Below is a small trained network, with its code and all its weights. Each question gives an input and a class and asks what happens when units are switched off, that is, made to give their printed mean instead of their output.

import numpy as np


def w(rows, s, z=0):
    codes = np.array(rows[::2]) - 128.0
    scale = np.full(codes.shape[1], s)
    scale[-1] = z or s
    return codes * scale


def norm(h):
    return h / np.sqrt((h * h).mean(-1, keepdims=True) + 1e-5)


def f(y):
    return y / 2 * (1 + np.tanh(0.7978845608 * (y + 0.044715 * y**3)))


def log_softmax(a):
    a = a - a.max(-1, keepdims=True)
    return a - np.log(np.exp(a).sum(-1, keepdims=True))


def net(x, mask):
    res = np.array(x, float).reshape(1, 7) / 4 @ E
    u = 0
    for l in range(4):
        y = f(norm(res) @ A[l][:, :-1].T + A[l][:, -1])
        res = res + np.where(mask[u : u + 5], y, B[l][:, -1]) @ B[l][:, :-1]
        u += 5
    return log_softmax(norm(res)[-1] @ U[:, :-1].T + U[:, -1])


A, B = {}, {}
E = w([
[90,125,137,195,99,208],'x0',
[123,138,181,202,89,122],'x1',
[133,152,129,92,80,178],'x2',
[155,191,138,196,162,139],'x3',
[128,47,126,175,114,155],'x4',
[71,141,185,86,172,145],'x5',
[95,148,2,116,191,157],'x6',
],0.0073)
A[0] = w([
[103,100,19,174,155,96,19],'L0N1',
[198,147,145,255,65,62,14],'L0N2',
[125,148,175,108,90,181,118],'L0N3',
[170,86,142,184,156,157,51],'L0N4',
[96,169,15,177,187,175,3],'L0N5',
],0.0074,0.0019)
B[0] = w([
[183,154,241,2,203,93,202],'L0N1',
[131,90,210,142,42,200,242],'L0N2',
[179,64,134,142,120,100,171],'L0N3',
[171,110,101,98,89,144,143],'L0N4',
[152,162,16,104,79,109,252],'L0N5',
],0.0091,0.003)
A[1] = w([
[149,106,136,183,92,147,204],'L1N1',
[2,36,106,49,150,204,156],'L1N2',
[134,74,126,153,59,161,248],'L1N3',
[115,146,130,140,95,239,134],'L1N4',
[163,117,139,69,164,69,122],'L1N5',
],0.0086,0.0017)
B[1] = w([
[188,143,206,122,182,176,198],'L1N1',
[194,145,215,195,84,212,254],'L1N2',
[90,137,255,115,189,212,252],'L1N3',
[188,72,112,188,68,151,193],'L1N4',
[121,43,94,37,202,36,229],'L1N5',
],0.0072,0.0043)
A[2] = w([
[77,117,84,194,222,116,56],'L2N1',
[137,167,20,192,96,146,36],'L2N2',
[135,236,105,247,138,1,99],'L2N3',
[152,168,60,103,74,178,2],'L2N4',
[64,199,184,75,170,62,128],'L2N5',
],0.0065,0.0017)
B[2] = w([
[2,102,74,122,164,62,107],'L2N1',
[170,162,65,157,101,112,150],'L2N2',
[132,90,201,174,138,152,147],'L2N3',
[133,233,163,114,119,121,160],'L2N4',
[139,188,113,158,161,85,252],'L2N5',
],0.009,0.002)
A[3] = w([
[104,126,114,207,186,170,5],'L3N1',
[142,196,185,20,177,67,152],'L3N2',
[255,153,219,118,148,148,192],'L3N3',
[166,166,158,150,158,110,71],'L3N4',
[153,136,64,145,121,141,80],'L3N5',
],0.0073,0.0025)
B[3] = w([
[90,111,127,83,235,111,119],'L3N1',
[177,32,68,122,145,101,229],'L3N2',
[150,20,91,156,195,145,255],'L3N3',
[64,177,44,137,112,143,132],'L3N4',
[255,139,116,60,122,120,126],'L3N5',
],0.0084,0.0066)
U = w([
[50,161,125,119,84,122,2],'0',
[63,201,105,196,176,79,22],'1',
[206,74,52,58,199,34,172],'2',
[167,252,47,116,80,146,142],'3',
[162,72,195,214,130,215,209],'4',
],0.012,0.0046)

Each question gives the input, the list of numbers given to net, and the class t.
The units are the neurons (one row each of A and B). Each row of codes is followed by its name. A weight is (code - 128) times the scale printed after its matrix; where a second scale follows, it is the last column's (A, B and U).
mask holds one flag per neuron, layer by layer. A switched-off neuron (its flag False) gives its mean, the last column of its row in B, instead of its output. The means were averaged over made-up inputs and are rounded, as every weight is.
A unit's drop is (log p(t) with every unit on - log p(t) with that unit switched off) / (log p(t) with every unit on - log p(t) with every unit switched off).
The circuit of an input: a set's keep is (log p(t) with only the set's units on - log p(t) with every unit switched off) / (log p(t) with every unit on - log p(t) with every unit switched off). Starting from the 12 units with the biggest drops (on a tie, the unit counted first), units are removed one at a time, each time the one whose removal leaves the highest keep (on an exact tie, the one counted first), for as long as the keep stays at least 0.8.
circuit, biggest first: the units of the circuit, biggest drop first
unit that matters most: the unit with the biggest drop
k most important neurons: the k neurons with the biggest drops, biggest first
k most important neurons of layer l: the k neurons of layer l with the biggest drops, biggest first
drop of u: that unit's drop, to one decimal
input [-5,7,1,3,-5,6,4], class 1: most important neuron : [L0N1]
input [-1,-2,1,8,7,0,4], class 2: 2 most important neurons of layer 1 : [L1N2 L1N4]
input [-8,-3,8,-8,6,-1,-2], class 4: circuit, biggest first : [L1N2 L0N5]
input [-3,-8,-2,5,3,-4,-5], class 4: 2 most important neurons of layer 0 : [L0N2 L0N1]
input [0,-6,-2,7,-8,1,4], class 3: 2 most important neurons : [L0N5 L3N3]
input [-4,6,-1,-4,-6,2,-6], class 2: circuit, biggest first : [L1N2 L3N2]
input [-4,-2,5,6,2,4,-5], class 2: 2 most important neurons : [L0N2 L1N2]
input [8,6,-1,3,7,3,8], class 3: circuit, biggest first : [L0N5 L2N2 L3N3]
input [-3,0,0,2,7,5,3], class 2: circuit, biggest first : [L0N1 L1N5]
input [-4,0,-2,-1,-7,-6,-8], class 4: 4 most important neurons : [L0N2 L0N1 L1N5 L0N5]
input [1,-5,2,-7,-1,0,-2], class 4: 2 most important neurons : [L1N2 L0N1]
input [5,-5,-5,-7,-7,7,0], class 4: 2 most important neurons : [L1N2 L0N1]
input [4,4,4,-1,5,-2,6], class 3: 2 most important neurons : [L0N5 L0N2]
input [-3,-2,8,0,-2,2,-7], class 2: unit that matters most : L0N2
input [4,3,-5,-2,-8,7,-6], class 2: 2 most important neurons of layer 0 : [L0N2 L0N3]
input [8,7,1,-1,-2,2,7], class 3: drop of L0N5 : 0.4
input [2,7,6,3,-7,6,6], class 3: drop of L1N4 : 0.0
input [1,-2,6,4,4,2,3], class 3: drop of L0N5 : 0.4
